What can hang from each mark:
motikid: fadu vasin zefi
zefi: motikid risutiv vasin
namavu: kuful nepe pumo
kabo: fadu fesased motikid
fadu: nepe risutiv zefi
kuful: kabo motikid pegat risutiv zonus
vasin: fesased
roruv: fesased namavu nofo
nepe: devir kuge
nofo: motikid vasin
zonus: kabo kuful nepe pegat vasin
devir: kabo motikid vasin zefi
pegat: roruv zonus
fesased: kuge nofo
risutiv: vasin

Each row is shifted at random along 4 fixed directions that mean nothing.
Known rows, with every way that one mark hangs from another:
roruv[nofo[motikid[fadu[nepe zefi[risutiv]]] vasin[fesased]]]: [  25 -264   45  -69  135 -144  131    4  257  -21   56  137  172   44
  157  -36 -199   96  -38  -89  108 -103  -61  -31 -189  -54  -71   36
   16 -236 -159  265  -86   94  253  271  180   87   21  -62  121   85
  -59  185 -222 -330 -320  -32 -308 -237 -263  160   27  239 -304]
kuful[kabo zonus[vasin[fesased[kuge]]]]: [-106  -83 -179   66 -197  -57   24  -71 -228  -79  -58   67   38  -18
  -30  -17   85  127  151  164 -177  -72 -114  -80   73  123  -77 -108
   91   -1  229 -268   -8   70   21 -274 -196 -103  156  110 -112  -18
  -13    9   34    3   86  173  256    7  216  -88   10  -66  234]
fesased[nofo[motikid[fadu zefi[risutiv vasin]]]]: [-105 -578  115  379  178 -554   10  -30 -194  -17  312   -2  231  146
 -145  -29 -188  306  143 -183  190 -309 -296   -8  190  -66  -67 -258
 -346 -117 -148  314 -372  153  164  176   65 -218 -195  271  121 -117
 -144  366  -47  206   47  -31   27 -261  -73  132 -136   66 -266]
namavu[kuful[kabo[fadu[risutiv]] zonus[nepe]] pumo]: [-199  375 -189 -112  251   12  -97  101  588  -22 -129  368   72  140
   86  -91 -209  118  215  293  250   86  206 -349  -67 -177 -111  228
    8 -161  -38   67  -57  -99  143  411   77   87   82 -360  -15  245
 -161   41  -13 -394 -461 -218 -533   49  -45 -346  119   -8 -181]
kabo[fadu[zefi] fesased[kuge nofo]]: [  65   67   -2  312   30 -358   30  227  -81  284  330  -15 -122 -117
   14 -141 -623   30  -14  -51 -203  359   29 -263 -214  158  -86    6
 -152 -221    7   27 -277  342  -51  -32 -105  109  332 -115  166  -20
  -94    9   96   48 -253  -91   63 -138 -373 -437  -16   14  -11]
nofo[motikid[zefi] vasin]: [  84 -308   68  172  130 -257   32    2  271   85  226   55  313  181
  130    6 -472  212   38  -23  273 -238  -78 -195  153 -197 -141 -170
 -149 -185 -201  449 -149  121  226  219  234 -175   12 -112  270   46
 -261  364  -21 -142 -228 -131 -194 -237 -152 -116 -320  373 -202]
risutiv[vasin[fesased[kuge nofo[motikid]]]]: [ -84  121  203 -297   82   99 -131  -77  147   83   96  349   98   27
  369  177 -400  -44 -216 -124  235 -271 -100  -43   90 -197  143 -130
 -166 -140 -180  380   26  -39  -43  144  167   71  -64 -315  -63  499
   90   68   59   18 -136 -239 -193  -33 -175   67   42  372  -41]
motikid[fadu[nepe[kuge]] vasin[fesased] zefi[risutiv]]: [-186 -198    2 -271  112 -272  363  -55   -2 -143 -111   57  -39 -119
   84  210  -37 -224  -35  -59  179   93 -100  228  104   48 -196  218
  114 -149  -15    1    6  -18  -67  144    0  286 -149  177  -16  190
   14  103 -140 -167    8 -252   77 -125 -100  169  -57   67 -193]
pegat[roruv[namavu nofo[motikid]] zonus]: [ 262  254 -193  395  -57  262 -408   51 -170  163   28 -103  281   -2
 -324 -122  211   25   23  231 -239   67   76  -30    3  -24   48  -13
 -187  290 -121 -192  -51 -162   86 -157  -56 -150  215   43   33 -334
 -117  -17  109   88   66  452   15    0  178 -304  -43 -287  153]
vasin[fesased[kuge nofo[motikid[fadu[nepe zefi[risutiv]]]]]]: [  63 -122   56  205   30 -303   41  110 -161  148  240   17  -67  -35
   14 -187 -271   90  -47 -138 -201  100  -61  -87 -150  188  -11   31
   23 -143   41   72 -223  115  105   76  117   96   82   62  189  -79
  -28   34 -124   68 -100  -56  150 -245 -253   74   48  -55   26]
zonus[kabo nepe[kuge]]: [ -59   76 -160 -127  214  -13   31 -213  229 -121  -75  288  207 -111
  262  -13 -268 -114   96   72  378  -39  -90 -161  -53 -426  -76  -88
  -45  109 -169  312   36 -127   12  213   48  122  -35 -149  184  155
 -126  171  -78 -154 -226 -144  -92   70   45 -240 -105  228  -59]
zonus[kuful[kabo[motikid[zefi]]] pegat vasin]: [-107  -96  -10  251  181 -144 -198   54  152  -28  146   45  230  215
  162   13  -32  236  247   38  193 -506   99 -287  -21 -353  -53 -117
  -69  126 -112  254  193 -118  400  136  153 -206 -249  -60   79  -92
 -123   72 -237  -15 -117  -33 -275   79  -27  -51   41  141 -116]
kuful[kabo[fesased[kuge] motikid[fadu[risutiv] vasin]] zonus]: [  50  124 -264  185  -88  -17  210  269  -13   22 -145  -66 -162   65
 -246   71  399   11  -30  329 -367  119   91 -151   29  184   -9  293
   86   15  214 -378  126   53   92 -126 -222 -108  243   53 -148 -203
  107 -203   27    6  402   23  -65  189 -135   67  218 -191  371]
vasin[fesased[kuge nofo[motikid[fadu[nepe] zefi[risutiv]]]]]: [  13 -225  184  120   99 -534  173   61  -48   81  305  176   -7  -59
  108   10 -506  -40  -29 -148   38  128 -118 -167   31  142  -76  103
  -38 -338 -101  277 -234  134   25  187  143  168   41  122  197  169
  -76  211  -83   43 -120 -256  101 -309 -323  138   -9  106 -124]
fadu[nepe[kuge] risutiv[vasin[fesased[nofo]]] zefi[motikid]]: [ 264   93  258 -326 -527  210  285 -124 -733 -391   -4 -206 -367 -245
   -1  -39  371 -158  -17    7 -324  515   16  306   60  647  -96   86
  388  -57  111 -670  252   35 -490 -701 -578  115  303  349 -341 -377
  443 -382  212  203  244  161  895   46  486  459   33 -157  352]
devir[kabo motikid[fadu[nepe] zefi[risutiv]] vasin[fesased]]: [ -64  -63  -20  282 -147  -26   32  126  -19  174   34 -311 -178   -6
 -176 -182  342  169   84  130 -272  161  133 -299 -106   64  129  -64
  189  -80  128 -237  -50   73  181  100  124   88  -60  150  171 -132
 -142   46  -72 -262   84   19   38   35 -108   16   58 -136 -135]
motikid[fadu[zefi] vasin]: [ -73   64 -237  279  380 -278  128  205  522   44  129   46  189  129
  144  -53 -449  185  -32  -76   72   61   56 -146 -169 -192 -126    1
 -180 -120 -153  330 -192  161  208  346  138  116  -13 -245  284  123
 -318  188  -25 -390 -475 -204 -344   68 -501 -394 -142  238 -277]
devir[kabo[fadu] zefi[vasin]]: [-292 -288   -5 -104 -249   -2  -17 -127 -105 -161  -97 -173  -37 -179
   66   58   77   65  132   32  303  -34 -241  -79   42  -79  -29 -310
  -51   49   93    8   78   97 -144 -100  -94 -118   39  239   23  -94
  198  146   42   65  -38   62   60   -1  312 -160  -53  120 -188]
zonus[kabo nepe[devir kuge] pegat[roruv[fesased]]]: [  74   50 -149  -22  -10  106   14 -259  -83  -66 -123  240  -62 -317
   98   11  320 -468   78  150  146  224  107    4 -150 -389   59   22
  237  304  148   13  349 -166  -59 -196 -260  112    1   86   10 -167
  -55 -200 -217  -23   67  109  382  165  260 -155  -25 -135   80]
zefi[motikid[fadu] risutiv[vasin]]: [-346 -347  -14   81  410 -274 -112  -16   45  -44  139  165  348  212
   28 -196 -269  222   48 -134  360 -347 -344   40   93 -266  -64 -262
 -329  159 -235  385 -421  -44  260  366   89  -62 -270  -39  183  -12
 -238  416   52  -48 -189 -252 -151 -220 -100   21 -176  165 -276]
kuful[kabo[fadu[risutiv]] motikid[zefi] zonus[nepe vasin]]: [ 140  231 -334  102  -23   12  244  118  535 -227   -7  142 -147   54
   93   29  -15  212  217  289 -120  277  106 -559  -31   27   62  286
  365 -161    7 -304  174  182  211   24  -99   17  149   -1   57   61
 -197 -145   16 -446 -225   54 -317  235 -304 -131  299  -45    0]
fadu[risutiv[vasin[fesased[nofo]]] zefi[motikid]]: [ 151  443  211 -276 -248  385  106   23  -63 -197    6 -123 -236   14
  162   59  178  -38 -187  -42 -225  266   81  142    4  280  131   77
  171  -23  -98 -314  314  -21 -265 -392 -418   56  152  -57 -204   36
  246 -500  212  -75  -89  109  237  194   69  156  117  -15  234]
motikid[fadu[nepe[kuge]] zefi[vasin]]: [  15  267 -104 -366 -148  178  344  -47  365 -256 -216  -62 -197 -259
  230  256  -59 -450 -156   13  194  448   68   92  -87  118   72  282
  246   44   90 -156  383  151 -303 -112  -62  332   39  -43 -139  233
   47 -200  191 -168 -112    0  -91  244 -172  -20   47   65   -4]
nepe[devir[kabo zefi[motikid[fadu vasin] risutiv]] kuge]: [-201  136 -139 -200  -17  421  157  -98  201  -77 -452  -19 -205 -118
  171  205  424 -143 -306  137  204   98   25   76    5 -179  271   86
  153  320  144  -19  183 -277  -13  147 -104   74 -428  -67 -120   82
  244 -236  137  -41  243    4 -302  333  -16  265  133  156  100]
fadu[nepe[devir[vasin] kuge] zefi]: [ 205  120 -168  136 -193  168  -19    7 -248  160  -60 -214 -180 -194
 -132 -316  183   -5  -15  144 -360  387  266    5 -305  205    6   74
  303  159  380 -471  -70  107  -80 -341  -42   42  -15  -86   -1 -403
   20  -24  223  -66   -5  252  325  143  110 -151  -85 -230  181]
nofo[motikid[fadu zefi[risutiv]] vasin[fesased[kuge]]]: [ -22  145 -152   24  179  228  -94  125  384  427  -31  -95  -54  209
   16   41  -49   79 -239  -44  -27 -347    5   45   23 -158  240  135
   46  156  110   70    2  -62  477  269  418  -49 -287 -382  115  322
 -232 -223  -59 -245   50   35 -680  -34 -519   -4   95   42  -20]
fadu[nepe zefi[motikid risutiv[vasin[fesased]]]]: [-219  -72  219 -397  167  165  -75  -58    3  -24  -27   50  185  110
  315 -166   20   86 -124 -180  215 -393 -197  130 -111 -149   -8 -155
   87  117 -113  197  -26 -232  176  218   86   71 -268  -34  129  122
   45   49 -192  -86 -280 -223   -3 -357   42  106  -64   18 -178]
pegat[roruv[namavu[kuful pumo] nofo]]: [ 181  550  -79  168 -111  332 -398  142  -39  111 -192  -94   60   46
 -293  -60  148 -124   84   82  -23  216  346  212   37   -6  -47  110
 -206  208 -108 -125  -35 -293 -140   -3  -65  -16  237 -214 -214  -16
  -52 -177  253  117  -88  259 -175  141  449 -353  -71 -306   38]
nofo[motikid[fadu] vasin[fesased[kuge]]]: [ 121  -72 -217   87 -489  244   78   11 -202  133 -135 -359 -199  -18
 -292   62  376  -82   41   91 -295  109  -45  302  158  306   52  -37
   95  111  270 -501  271  201  -82 -435   13 -113  330  170 -174 -267
   97 -228  120   92  428  382  239  177  184  229   25  -57  343]
fadu[risutiv[vasin[fesased[nofo[motikid]]]] zefi]: [  79 -233  219  240  198 -236 -147   41 -347   78  420   50  118  192
  -68 -255 -135  465   89  -72 -159 -224 -106  -50   40   72  -93 -218
 -125 -225 -101   76 -301   33  257  -66  -48 -181  -15  -71  118 -211
   -8  138  -70  -64 -123 -112  198 -282   17  -15 -115   70 -129]
motikid[vasin zefi[risutiv]]: [-240  -88   59 -167  146  -15  -77  -51   98 -110 -127  -52  123  117
   46  269  -14  -38  -63 -120  199 -408 -112  242  188 -297 -106   26
  -78  218 -181  256  -14 -200  -17  210   94 -126 -256   27    3  208
  -25   37 -132  104  -13  -82 -119  -30   55  -46 -124   70 -138]
pegat[zonus[kabo[fesased motikid[vasin zefi]] kuful]]: [  58   80 -156  387  -40  -23  134  179  -88   32   44 -191  221  117
  -67  226  419    0  198  244   -2 -213  221 -213   60    8 -231   39
 -119  -35  -76 -173  353 -108  102 -170 -152  -76  152  336    4 -348
  198  -93 -155  -46  166  -64  150  156  -62  -87   95 -104  129]
motikid[fadu[nepe risutiv[vasin] zefi]]: [-236  -32  -60   71  786  -25 -455   58  141  188  259   42  122  219
  -92 -505 -190  414   92 -135  -45 -479  -89    8 -387 -291  -47  -68
 -107  258   30  291 -476 -173  578  459  497  -70 -433 -464  297  -50
 -310  234 -263 -264 -341 -217 -502 -202 -303 -420 -105  -41 -461]
fesased[kuge nofo[motikid[fadu[nepe[devir]] zefi] vasin]]: [  36 -225  220 -214  128 -198  194 -238  314  -26   94  381  -86 -203
  337  245 -556 -218  -93 -172  317   77  -30  -90 -103  -53  -16   57
  -12 -271   -6  567  -15  142 -173  242  306  130  -81   -6  -10  278
  106  318  -34  155 -101 -187 -259  -41 -288  251  -28  479 -199]
vasin[fesased[nofo[motikid]]]: [ 292  253  -99  531 -163   31 -148  262 -132  438  296 -353   67  180
 -301 -268  118  233   29  164 -509  152  118 -127   23  180  102 -139
 -218 -120  -51 -314 -111  175  123 -212    1 -113  198 -163  132  -74
 -219 -176  181 -172   19  302  263  148  -51 -248  -27 -232  211]
roruv[fesased[nofo[vasin]] namavu[kuful[kabo pegat]]]: [ -65   44  192 -217  131   52 -255 -225   -4 -195 -376   85  173   64
 -162  131   19 -138  184 -165  396 -322  169  183   35 -252  166 -141
 -178   10    7  450   31 -285 -135   99  -18 -267 -220  -63 -283  350
   28  -58 -170  283   80  188 -339  112  461  -40 -211   82 -369]
namavu[nepe[devir] pumo]: [ -90  304  -17 -205  253  368 -302  -53  428  263 -161  120  -10   14
   80  -52  -25  -99 -125  119  171   42  131   55 -226 -230   49  -91
  -57  179   -2  224  -24 -182  -62  303  205   88 -106 -524   48  223
 -167   92    9  -80 -277 -141 -289   79   -5 -320   -4  -42  -38]
motikid[fadu[nepe[devir kuge]] vasin zefi[risutiv]]: [ -66 -210 -185  140  130 -129  140  -33 -285   52  -93 -162 -151 -136
 -267    3  285 -111   49   38 -142  135   -8  303  -37  118 -141  184
  129  199  267 -257 -202  -30   36  -12   38   80 -302  192  -79 -212
   20   45   10   72  256   60  203   86   21  100  -17 -231  -86]
pegat[roruv[fesased[kuge] namavu[kuful[motikid] pumo]]]: [ 343  188  -57  466    5 -236  -82  332  -55   80   36  163  147   39
 -126 -201 -319 -151   72   15  196  358  317 -263  137  104 -100   67
 -108 -129   16  119 -317  -98  -14   86 -107  141  444 -134  108  -95
 -283   94  294   26 -139 -227   24 -235  109 -298 -281 -213   46]
nofo[motikid[fadu[risutiv] zefi] vasin]: [-206 -680  250 -287   28 -243  120 -330   53 -394  -38  142   31   28
  -31  285 -109  -41  160  -85  417 -245 -310  287  326 -119 -189  -31
  -51  -54 -132  369  145    2 -132   43   58 -224   87  310  -41 -227
  149  359 -229  251  183 -103  -76 -257  283  348 -267  452 -151]
pegat[roruv[fesased namavu[nepe[devir[vasin zefi]]] nofo]]: [ 479  330  -11 -115 -586  291  105  -15 -261 -197 -403 -109 -382 -453
 -215  218  491 -580   -5   57 -182  728  327   53 -176  265  172  242
  416   30  198 -517  314  -19 -627 -597 -421   35  312  328 -256 -163
  171  -99  245  110   45  439  440  265  420  -35  136 -308   72]
motikid[fadu[nepe] vasin[fesased[kuge nofo]] zefi[risutiv]]: [-118  -19  -41  214  301  -69 -322   79 -455  461  145 -321 -112  136
 -390 -214  302  251   67 -207 -449 -542  -52  318  -92   19  -18  -26
 -150  194  191 -142 -431 -197  325  234  463 -107 -466   17   12  172
 -166  -97 -275  182  361  121  -85  -43 -141  -15   85 -407 -200]
namavu[kuful[motikid pegat[roruv[fesased nofo]] risutiv] pumo]: [ -23 -200  198 -158   29 -128  -76  -72  346 -466 -231  583  250  199
  -80  144 -216 -215   66   -7  584  194  389  -31  353 -213   -2  189
  -15 -229 -344  638   11 -238 -169  267 -236  -58  402 -195 -102  172
 -114   32 -103   88 -135 -398 -289 -231  394  -31 -224   79 -140]
pegat[roruv[namavu] zonus[nepe vasin]]: [ 212  685 -378  119  207  454 -392   62  352  142  -20   -8  177   -2
  -55 -136   21   66   77   84 -160   11   88 -284 -288 -216   73   -2
    6  349 -160 -193   73 -116  126  -34  135   69 -209 -143  169  -54
 -358  -31   11 -327 -314  270 -222  109 -132 -531  118 -242  110]
nofo[motikid[fadu[risutiv zefi[vasin]]]]: [ -18  101 -191   90   -8  585 -339   48   25  127 -151 -491 -171  190
 -359 -180  750  217  -37   45 -340 -334  -31  373 -111  -45  293  -15
   64  559  264 -415  244 -116  289 -146  163 -320 -170 -128  -80 -403
   57 -422 -116  107  343  434 -292  185  100  -31  101 -306  178]
fesased[kuge nofo[motikid[vasin zefi]]]: [  82 -102  106  261  212 -219 -166   52  -34  231  265   63  161  153
   90   54 -362  245  -75 -150    3 -429  -17  -84  142 -201  -42 -131
 -263  -84 -156  415 -298  -52  178  322  350 -177 -178 -135  116  251
 -144  196  -66  237   94 -145 -185  -72 -240  -31 -129  235 -129]
motikid[fadu[nepe] vasin[fesased]]: [-128 -447   -1  -85 -313 -400  406  -86 -336 -330  -44 -168    2 -181
 -171  133  200 -199  304  -19  -35  322 -192  311  138  337 -414  -81
  -15 -287  -20 -249  133  263 -455 -314 -211  156  391  655  -97 -277
  183  283  -86   39  105  -22  798  -17  438  221 -164   21  -50]
zefi[motikid risutiv vasin]: [-170   23  100 -250  129  175  -62  -43  314 -116  -94   30  327  128
  283  -18  -96  -27 -228 -110  386 -304 -219  -14   71 -276  111 -181
 -183  235 -260  273  -30  -87   41  210  -54  -21 -266 -158  103  196
  -93   58  158  -62 -200  -84 -228  -82  -28   33 -101   65   49]
zefi[motikid risutiv vasin[fesased]]: [  -2  502  -62 -151   61  499  -58  186  445  238 -107 -220  181  208
  199 -128  207    4 -359   14    8 -153   -6  -57  -51 -125  315  -47
  -63  204 -120 -149  112  -67  237   88  -43   97 -298 -410  103  360
 -190 -369  241 -444 -210   81 -351  114 -275 -105   93 -211  179]
motikid[fadu[nepe[devir[kabo]] risutiv zefi] vasin[fesased]]: [-227    5   97 -318   95  298  114 -185   36 -145 -293  -73 -327 -211
   35  107  622 -138    6   62 -107  126   51  266 -246  -23   -1  116
  247   46  269  -74  344 -178 -121  -82  -82  170 -142  170 -101 -131
  415 -195 -288 -113  120   -2   -2  184  211  121  103   -7  -84]
kuful[kabo[fadu] pegat risutiv zonus[nepe vasin]]: [-278  -26 -343 -284  166   67  -69 -164  540 -240 -251  273   45  136
  -68  -44  -96  273  275  122  129  -61  -27 -262  -65 -318   96   61
  251   51  -60  111   59   83  210  180   31 -222 -208 -142  -38  173
 -270   33 -282 -250 -191   30 -452  100   19 -257  259   15 -140]
namavu[kuful nepe[kuge]]: [ -52  -30   28 -156  -93   65  -65 -179 -159 -258 -276   89   70  -38
  -87   84  -18 -311  193   80  337  111   96  151  205   96  -57  -17
  -68   26   82   19   68 -125 -326  -79  -55   41  152  128   21  -68
   76  155   76  259   28  -68  240   -4  491  -68 -240  -83   39]

Rows:
[-214 -380  279 -182 -129 -241   66 -246 -137  -46    1  182  -69  -68
   39  315 -154 -176   33 -145  193 -146 -236  295  262  -35   26  -45
 -162 -165  -19  303  164  -31 -253   43  108   -7  165  311  -91  165
  203  142 -205  480  276  -61   41 -211  135  288  -66  290  -63]	vasin[fesased[kuge nofo[motikid[fadu zefi]]]]
[ 115  216   42  147  -27  139  -76  147 -289  248   66 -228  -13  150
   33 -141  134  229 -225 -175 -348 -246   27  120    2  106   68  -91
  -55  120    2 -147 -202 -130  142   19  -46  -67 -176  -52   21   96
  -18 -317   35  129  134  111   71   -6 -136  119   56 -200  204]	fadu[zefi[motikid[vasin[fesased[kuge nofo]]] risutiv]]
[ 113  377 -190  356  321  197 -277  448   49  540  197 -245 -213  247
 -320 -235  130  183 -127  113 -424 -139  125 -111 -177   33  199  252
   -4  266  187 -275 -123  -48  525   59  250  -89 -166 -457   86  -57
 -189 -273   85 -136  200  -90 -502   24 -552 -274  216 -274   50]	kabo[fesased[kuge] motikid[fadu[risutiv[vasin]] zefi]]
[-272  -51 -150 -175   48  -21   71  -82  571 -291 -230  271  200  139
   31  113 -133 -114   16  164  239    1  -34  -48  111 -211  100   92
 -126    8  -67  256  144  -15 -102  209   34   33  304  -40   22  131
 -100  125   11  -65  -82  -23 -302   87  -44  -64   -7  117   15]	kuful[motikid[fadu] zonus]
[  35  311   10  -30    5  601 -544 -120  -38  595 -106  -30 -115   52
 -189 -242  431  139  -54    0 -474 -437  159  -28 -272 -262  414 -216
   -9  239  229 -236  -88 -194  146  168  512  -35 -390 -281  -85  176
  -67  -36  -80  158  330  279 -285  198   27   49  274 -203   88]	zonus[nepe[devir[motikid vasin[fesased[kuge nofo]]]]]
[ 427  241 -177  647 -266  105 -161  310 -437  505  336 -476    4  117
 -317 -363  223  322  -32   66 -637   55   92 -143   -4  385  146 -222
 -120  -23  200 -582 -220  277  225 -404  -16 -147   99 -133   26 -157
 -169 -291  363  -57  229  383  339  165  -99 -119   73 -414  337]	zefi[vasin[fesased[kuge nofo[motikid]]]]
[  78  200   13  104   37 -127  -15   91 -110  167  163    3   64   11
   49   26 -260   40  -88  -95 -193  -20   46  -28   48   65  -89  -84
 -220 -195  -96   27 -209   90  -98  -23    6   81   42 -152    1  318
  -80  -11  143  -62  -39  -49  126  126 -144 -124  -36   41   63]	motikid[vasin[fesased[kuge nofo]]]
[-172 -356   97    3  194 -514   52  -94  114 -488   43  291  365  138
  -96  -17 -622    8  284 -112  370  141  104 -153  258  -86 -287   58
    7 -162 -305  477 -161   81  -87  -63 -222 -114  170   -2  131 -227
 -132  309   33  -28 -312 -324  148 -142  284 -166 -220  164  -32]	zonus[kuful[pegat risutiv]]
[-106  -48  140 -111  313 -188  -46   29   58   92  117  240   21   78
   16   39 -143   57 -103 -105    8 -257 -121   33   61  -97  -37   24
 -369 -180 -151  279 -173  -76   25  275  138   50 -107 -125   28  235
   48  211  -91   51  153 -253 -356  -52 -246  150   92  158   -7]	kabo[motikid[fadu[risutiv] vasin[fesased[kuge nofo]]]]
[ -82  -20  157 -123  515   52 -270   20   88  187  199  -54  229  152
   73 -462  -31  315  -28 -122  -43 -446  -91  -53 -313 -145  -49 -138
  -33   14   36  132 -262 -122  447  232  253   17 -344 -348  317   30
 -181  106 -239 -347 -335 -161 -275 -369 -111 -321 -139 -175 -240]	fadu[nepe risutiv zefi[vasin[fesased]]]
[ -49 -377  168   92 -191  131 -330 -125 -757  184   28 -270   22  100
 -228 -142  454  297   -7 -208 -227 -671 -261  383  113   64  102 -352
  -78  287  240 -187 -137 -144  152 -202   48 -360 -192  251 -110 -280
  220 -144 -176  580  481  319  266 -296  378  284   13 -307  182]	fadu[zefi[risutiv vasin[fesased[kuge nofo[motikid]]]]]
[ 329  -88   -1  431  -68 -527  311  194    0   -2  441  -11   -6 -125
  128  -75 -565   58   19 -122  -60  430   18 -401  -74  354  -96    7
  -16 -401  -33   67 -217  469  -40  -52   45  149  193  117  154   -1
 -156  199  253  -42 -187 -125  231  -24 -431   20  -22  101  -77]	fesased[kuge nofo[motikid[fadu[nepe] zefi[vasin]]]]
[ 143  546  -77   59  248  635 -594  115  282  602   18 -231  -88  303
  -38  -51   25  224 -360 -101 -245 -715  167   20  -82 -352  429   54
  -77  508   43  145 -149 -295  493  350  618 -335 -573 -719   24  485
 -269 -465   -9   47  167  294 -866  206 -484 -166  160 -110   97]	fesased[kuge nofo[motikid[zefi[risutiv]] vasin]]
[-173  135 -177 -302 -239  414 -273 -202   82 -145 -328  -69   95  103
  -29    8  612  -61  175  256   -8 -448  -44   93 -105 -415  123  -91
   70  470   37  -84  608 -292   -1  -99   43 -282   52  186 -154 -164
  123 -226 -391  216  288  376  120  231  435   88  301 -206  187]	kuful[zonus[kabo[motikid] nepe pegat]]
[ 117   17  168 -212  -64  -63  324 -117 -197 -120   10  133  -78 -301
  264    6 -104 -196 -194  -82   23  394   25  -18 -205  275  -22   51
  195 -210  145 -128  -55  144 -236 -250 -374  322 -132   42  -85   34
  230  -89  191 -120 -236  -15  353  -77  -25  132   67 -120   77]	fadu[nepe[devir kuge] zefi[risutiv vasin[fesased[nofo]]]]
[  51  166  -35 -140  109  137   63  -25  263   85  -54  -32 -138  -27
   86  198   61  -99 -136  -16    8  -55  108  135  -22 -129  119  163
  -45  -14  -71  121  131  -72  -28  307  364   88 -234 -142 -100  335
  -17  -77 -140   41  184  -24 -324  246 -278  117   58  192 -129]	fesased[nofo[motikid[fadu[nepe[kuge]] vasin zefi]]]
[ 211  554  -84   31 -393  566 -232  150 -208  114  -75 -340 -396   28
  -90  259  278 -104 -260  -23 -378  -39  150  193  116  153  327  204
  246  461  113 -419  241  -89 -102 -347    5 -206  -77 -152 -338  134
  170 -694  280  309  312  363   79  424  -77  121  308 -220  351]	fesased[kuge nofo[motikid[zefi[risutiv[vasin]]]]]
[  23    3  -56   28 -226  113  132   30 -168  225  -86  -15 -310 -264
  -95 -161  382  -31  -33  412 -132  541  106 -227  -19  136  110   92
   70 -154  306 -463   69  142  -56 -320 -341  128   67  -19  -10 -314
  252   51  319 -286  226   60  -18  154   40   37  159  -80  227]	nepe[devir[kabo[fadu[risutiv] motikid] vasin[fesased]] kuge]
[  70 -136  180 -213  -56 -148  179  -90  -53 -380   39  120 -245 -182
  167  195 -169 -112  -61 -184  -39  140  -36  105  -40  170 -135  164
  128 -114  -75  144  109   66 -317  -16   20   45  158  199 -112 -139
  315   40 -156  311  104 -146  173   37  -23  355   36  274   86]	fesased[kuge nofo[motikid[fadu[nepe risutiv zefi] vasin]]]
[  92  407 -265 -246 -430  848   19  140   89  374 -401 -519 -572 -237
 -215   98  798 -349 -250  333 -496  356  259  124 -295  216  310  217
  410  298  386 -886  421  -13  -98 -113  136  157  -76 -152 -332 -118
  305 -506   12   11  457  246  -13  448    6   -9  369 -286  252]	kabo[fadu[nepe[devir[motikid[vasin] zefi] kuge]] fesased]
[ -23 -117  168  115  274  -76 -198   34 -293  342  344  -69   31   80
   23 -490 -122  417  -58 -188 -159 -288 -208  -35 -120   93   50 -256
 -240  -54   99  -53 -457   43  365  123   28  -51 -198 -144  179  -29
  -90   20   22   41    2  -20 -236 -313 -219  -78    8 -172  -80]	kabo[fadu[risutiv zefi[motikid vasin[fesased[kuge nofo]]]]]
[  66   47 -114  382  186 -133   24  298  -17  309  201 -240  337  298
  -73 -320   47  327  -75   27 -186 -143  -48 -121   91    7  -89 -170
 -223  -52 -195 -109 -376   25  379  149  -43  -15 -176 -129  285   16
 -347   50  143 -394 -124  -69   94  -82 -200 -102 -136 -178   37]	zefi[motikid[vasin[fesased]] risutiv]
[ 295   41   30  120 -559 -245  459  124 -342 -152  212 -128 -371 -251
   22  223 -109 -219   66  -28 -269  698   57  -11   92  657  -90  167
  290 -393   99 -424  246  415 -409 -537 -228  218  490  416 -218  -66
  231 -166  254   72   74   22  733  154  -61  316  150   42  100]	risutiv[vasin[fesased[kuge nofo[motikid[fadu[nepe] zefi]]]]]
